Below are the code and all the weights of a small trained network. Each question names an input and a class and asks about switching units off, where a switched-off unit gives its printed mean instead of its output.

import numpy as np


def w(rows, s, z=0):
    codes = np.array(rows[::2]) - 128.0
    scale = np.full(codes.shape[1], s)
    scale[-1] = z or s
    return codes * scale


def norm(h):
    return h / np.sqrt((h * h).mean(-1, keepdims=True) + 1e-5)


def f(y):
    return y / 2 * (1 + np.tanh(0.7978845608 * (y + 0.044715 * y**3)))


def log_softmax(a):
    a = a - a.max(-1, keepdims=True)
    return a - np.log(np.exp(a).sum(-1, keepdims=True))


def net(x, mask):
    res = np.array(x, float).reshape(1, 2) / 4 @ E
    u = 0
    for l in range(2):
        y = f(norm(res) @ A[l][:, :-1].T + A[l][:, -1])
        res = res + np.where(mask[u : u + 6], y, B[l][:, -1]) @ B[l][:, :-1]
        u += 6
    return log_softmax(norm(res)[-1] @ U[:, :-1].T + U[:, -1])


A, B = {}, {}
E = w([
[176,72,245,109,152,158,114,179,76],'x0',
[113,95,46,96,144,102,128,141,196],'x1',
],0.011)
A[0] = w([
[183,49,153,96,193,174,96,192,170,202],'L0N0',
[168,116,161,133,115,105,149,70,102,189],'L0N1',
[147,75,145,62,148,101,122,237,90,128],'L0N2',
[98,73,188,82,194,1,207,11,204,116],'L0N3',
[147,209,178,82,144,176,125,189,130,244],'L0N4',
[175,144,159,207,196,96,67,83,88,135],'L0N5',
],0.0068,0.0012)
B[0] = w([
[169,95,141,90,169,154,81,172,98,254],'L0N0',
[127,111,95,135,79,143,136,194,126,156],'L0N1',
[174,85,110,59,95,91,7,166,121,232],'L0N2',
[143,168,140,141,99,115,122,127,130,172],'L0N3',
[89,157,131,158,111,160,154,118,101,183],'L0N4',
[185,154,128,119,155,173,134,89,133,173],'L0N5',
],0.014,0.0056)
A[1] = w([
[129,15,200,51,168,45,69,231,164,189],'L1N0',
[165,96,103,93,179,66,60,129,161,220],'L1N1',
[169,87,254,122,97,137,101,208,110,255],'L1N2',
[168,136,167,202,79,140,130,120,110,49],'L1N3',
[106,15,147,79,207,110,23,222,82,97],'L1N4',
[132,145,95,170,96,97,138,61,208,67],'L1N5',
],0.0081,0.0016)
B[1] = w([
[220,8,68,56,152,195,177,139,151,239],'L1N0',
[154,155,215,133,98,164,99,129,66,194],'L1N1',
[84,150,45,149,145,30,74,163,163,237],'L1N2',
[132,44,158,150,122,128,119,126,176,148],'L1N3',
[150,157,159,41,123,188,227,46,143,253],'L1N4',
[58,138,135,72,168,68,160,140,128,203],'L1N5',
],0.011)
U = w([
[7,168,106,92,149,84,198,66,147,241],'0',
[205,68,128,9,144,177,130,143,114,201],'1',
[108,114,139,214,122,111,2,196,85,2],'2',
[129,124,201,206,79,218,211,59,125,46],'3',
],0.011,0.0022)

Each question gives the input, the list of numbers given to net, and the class t.
The units are the neurons (one row each of A and B). Each row of codes is followed by its name. A weight is (code - 128) times the scale printed after its matrix; where a second scale follows, it is the last column's (A, B and U).
mask holds one flag per neuron, layer by layer. A switched-off neuron (its flag False) gives its mean, the last column of its row in B, instead of its output. The means were averaged over made-up inputs and are rounded, as every weight is.
A unit's drop is (log p(t) with every unit on - log p(t) with that unit switched off) / (log p(t) with every unit on - log p(t) with every unit switched off).
The circuit of an input: a set's keep is (log p(t) with only the set's units on - log p(t) with every unit switched off) / (log p(t) with every unit on - log p(t) with every unit switched off). Starting from all 12 units, units are removed one at a time, each time the one whose removal leaves the highest keep (on an exact tie, the one counted first), for as long as the keep stays at least 0.8.
circuit, biggest first: the units of the circuit, biggest drop first
top k neurons: the k neurons with the biggest drops, biggest first
top k neurons in layer l: the k neurons of layer l with the biggest drops, biggest first
drop of u: that unit's drop, to one decimal
input [-3,-3], class 0: circuit, biggest first	(L1N0)
input [-1,3], class 0: circuit, biggest first	(L0N2 L1N0)
input [-1,-4], class 3: top 2 neurons	(L0N2 L0N0)
input [-2,6], class 0: circuit, biggest first	(L0N2 L1N0)
input [1,-7], class 2: top 3 neurons in layer 1	(L1N4 L1N0 L1N2)
input [2,-4], class 2: top 2 neurons	(L0N4 L1N0)
input [-4,-5], class 0: top 3 neurons	(L0N0 L0N2 L1N0)
input [1,-8], class 2: top 3 neurons in layer 1	(L1N4 L1N0 L1N2)
input [1,-5], class 2: top 2 neurons	(L1N4 L1N0)
input [-4,-2], class 0: top 2 neurons	(L0N0 L0N2)
input [4,-7], class 2: top 3 neurons	(L0N4 L1N0 L1N2)
input [-2,-4], class 3: top 3 neurons	(L0N2 L0N0 L1N2)
input [-3,-6], class 3: top 2 neurons	(L0N2 L1N2)
input [-4,-8], class 3: top neuron	(L1N2)
input [-2,-3], class 3: top 2 neurons in layer 0	(L0N0 L0N2)
input [3,-8], class 2: drop of L1N4	0.1
input [1,-3], class 2: drop of L1N0	0.2
input [-4,8], class 0: drop of L0N2	0.2
